Below are the code and all the weights of a small trained network. Each question names an input and a target symbol and asks about switching units off, where a switched-off unit gives its printed mean instead of its output.

import numpy as np


def w(rows, s, z=0):
    codes = np.array(rows[::2]) - 128.0
    scale = np.full(codes.shape[1], s)
    scale[-1] = z or s
    return codes * scale


def f(y):
    return y / 2 * (1 + np.tanh(0.7978845608 * (y + 0.044715 * y**3)))


def softmax(a):
    e = np.exp(a - a.max(-1, keepdims=True))
    return e / e.sum(-1, keepdims=True)


def log_softmax(a):
    a = a - a.max(-1, keepdims=True)
    return a - np.log(np.exp(a).sum(-1, keepdims=True))


def net(x, mask):
    ids = ['ΛΞΦΨαβγεηστ'.index(c) for c in x.split()]
    T = len(ids)
    res = E[ids] + P[:T]
    r = res
    for j in range(3):
        rows = slice(3 * j, 3 * j + 3)
        q, k, v = (r @ M[0][rows].T for M in (Q, K, V))
        z = softmax(np.where(np.tri(T) > 0, q @ k.T / 3**0.5, -1e9)) @ v
        o = O[0][rows]
        res = res + np.where(mask[j], z, o[:, -1]) @ o[:, :-1]
    y = f(res @ A[0][:, :-1].T + A[0][:, -1])
    res = res + np.where(mask[3:15], y, B[0][:, -1]) @ B[0][:, :-1]
    return log_softmax(res[-1] @ U[:, :-1].T + U[:, -1])


Q, K, V, O, A, B = {}, {}, {}, {}, {}, {}
E = w([
[61,157,251,153],'Λ',
[173,104,179,105],'Ξ',
[33,103,110,91],'Φ',
[110,124,101,140],'Ψ',
[52,156,77,156],'α',
[62,117,133,140],'β',
[70,132,107,159],'γ',
[189,129,136,133],'ε',
[142,122,242,220],'η',
[221,121,207,118],'σ',
[123,245,112,90],'τ',
],0.019)
P = w([
[2,101,137,154],'0',
[111,176,173,143],'1',
[241,189,143,57],'2',
[51,186,47,247],'3',
[145,253,121,198],'4',
[239,180,145,45],'5',
],0.0079)
Q[0] = w([
[151,118,110,50],'H1',
[116,97,91,221],'H1',
[249,156,140,157],'H1',
[71,177,158,215],'H2',
[94,168,124,92],'H2',
[155,207,165,94],'H2',
[154,249,133,190],'H3',
[152,140,168,50],'H3',
[167,49,154,246],'H3',
],0.018)
K[0] = w([
[111,79,105,115],'H1',
[117,155,189,168],'H1',
[203,67,106,186],'H1',
[139,219,108,172],'H2',
[141,113,88,146],'H2',
[142,144,85,70],'H2',
[185,150,84,169],'H3',
[148,68,101,100],'H3',
[111,129,251,198],'H3',
],0.023)
V[0] = w([
[156,95,69,132],'H1',
[156,165,123,150],'H1',
[133,151,148,130],'H1',
[158,93,81,169],'H2',
[129,190,107,90],'H2',
[141,97,145,90],'H2',
[179,52,122,177],'H3',
[96,201,245,164],'H3',
[160,127,141,121],'H3',
],0.012)
O[0] = w([
[197,100,103,166,54],'H1',
[122,171,107,129,133],'H1',
[102,153,132,109,152],'H1',
[162,66,126,169,88],'H2',
[85,156,207,85,134],'H2',
[161,116,117,83,97],'H2',
[150,53,131,209,101],'H3',
[149,254,190,202,246],'H3',
[168,103,126,150,119],'H3',
],0.0088,0.014)
A[0] = w([
[122,143,52,82,53],'N1',
[133,53,104,185,120],'N2',
[110,131,163,149,1],'N3',
[77,139,136,164,54],'N4',
[138,59,108,71,20],'N5',
[75,110,137,175,82],'N6',
[139,136,158,122,78],'N7',
[201,140,163,109,139],'N8',
[201,142,112,124,207],'N9',
[106,78,97,110,30],'N10',
[255,154,144,116,57],'N11',
[128,143,132,65,215],'N12',
],0.019,0.0064)
B[0] = w([
[183,252,109,196,147],'N1',
[223,155,115,31,128],'N2',
[141,133,98,183,207],'N3',
[197,119,134,135,251],'N4',
[77,148,133,51,131],'N5',
[69,107,107,52,194],'N6',
[117,153,113,91,179],'N7',
[196,95,177,140,179],'N8',
[143,66,70,193,151],'N9',
[140,69,36,146,131],'N10',
[56,168,102,67,181],'N11',
[113,69,140,136,197],'N12',
],0.027,0.021)
U = w([
[198,56,235,177,113],'Λ',
[225,40,146,104,103],'Ξ',
[56,210,107,81,104],'Φ',
[216,57,95,255,66],'Ψ',
[72,173,213,239,94],'α',
[46,104,180,129,206],'β',
[100,122,173,147,254],'γ',
[97,84,73,151,181],'ε',
[146,191,126,115,116],'η',
[168,117,124,43,68],'σ',
[103,155,195,32,29],'τ',
],0.0098,0.0081)

Each question gives the input, a string of symbols that net reads in full, and the target symbol t.
The units are the heads (3 rows each of Q, K, V and O) and the neurons (one row each of A and B). Each row of codes is followed by its name. A weight is (code - 128) times the scale printed after its matrix; where a second scale follows, it is the last column's (O, A, B and U).
mask holds one flag per unit, heads first, then neurons. A switched-off unit (its flag False) gives its mean, the last column of its rows in O or B, instead of its output. The means were averaged over made-up inputs and are rounded, as every weight is.
A unit's drop is (log p(t) with every unit on - log p(t) with that unit switched off) / (log p(t) with every unit on - log p(t) with every unit switched off).
The circuit of an input: a set's keep is (log p(t) with only the set's units on - log p(t) with every unit switched off) / (log p(t) with every unit on - log p(t) with every unit switched off). Starting from the 12 units with the biggest drops (on a tie, the unit counted first), units are removed one at a time, each time the one whose removal leaves the highest keep (on an exact tie, the one counted first), for as long as the keep stays at least 0.8.
units of the circuit, in order: the units of the circuit, biggest drop first
most important unit: the unit with the biggest drop
top k neurons: the k neurons with the biggest drops, biggest first
which heads matter: for each layer, one digit per head in row order, 1 if its drop is at least 0.15 and else 0, layers parted by /
input β ε Ξ Ψ Φ, target β: most important unit => H3
input Ψ Ξ β, target β: which heads matter => 001
input β Λ ε Φ Ξ, target ε: units of the circuit, in order => [N11; N9; H1]
input γ α Λ α β η, target η: top 2 neurons => [N11; N8]
input α Ψ τ η Ψ, target Λ: units of the circuit, in order => [N11; H2]
input Λ Ψ β Ξ, target η: top 4 neurons => [N11; N8; N6; N12]
input Ξ Λ γ Ψ, target η: which heads matter => 101
input β Λ β β, target η: units of the circuit, in order => [N4; H3; N12]
input Λ Λ Λ σ, target η: units of the circuit, in order => [N11; N8; N6; H3]
input τ Λ Ψ Ψ, target η: top 2 neurons => [N4; N8]
input Λ Ψ Φ Λ γ α, target α: top 2 neurons => [N1; N6]
input η β β Φ, target Ψ: top 4 neurons => [N11; N1; N10; N7]
input τ η β, target β: units of the circuit, in order => [N4; H3; N12]
input Λ Λ η τ Φ, target Λ: which heads matter => 011
input Φ Φ σ Ψ, target σ: units of the circuit, in order => [H3; N2; H2; N6]
input Ψ Λ Λ γ, target η: most important unit => N6
input Ψ Ψ γ η Ξ ε, target ε: top 4 neurons => [N11; N9; N4; N3]
input ε β Ψ, target Ψ: top 3 neurons => [N6; N9; N11]
input Ξ Ξ Ξ Ψ, target σ: units of the circuit, in order => [H2; H3; N2; N3]
input Λ Λ Φ ε Λ Φ, target Φ: top 4 neurons => [N1; N5; N4; N8]
input Λ Ξ β τ, target α: top 2 neurons => [N12; N6]
input Λ ε η Φ, target Ψ: top 4 neurons => [N11; N1; N10; N12]
input Ψ β Φ α, target Φ: top neuron => [N6]
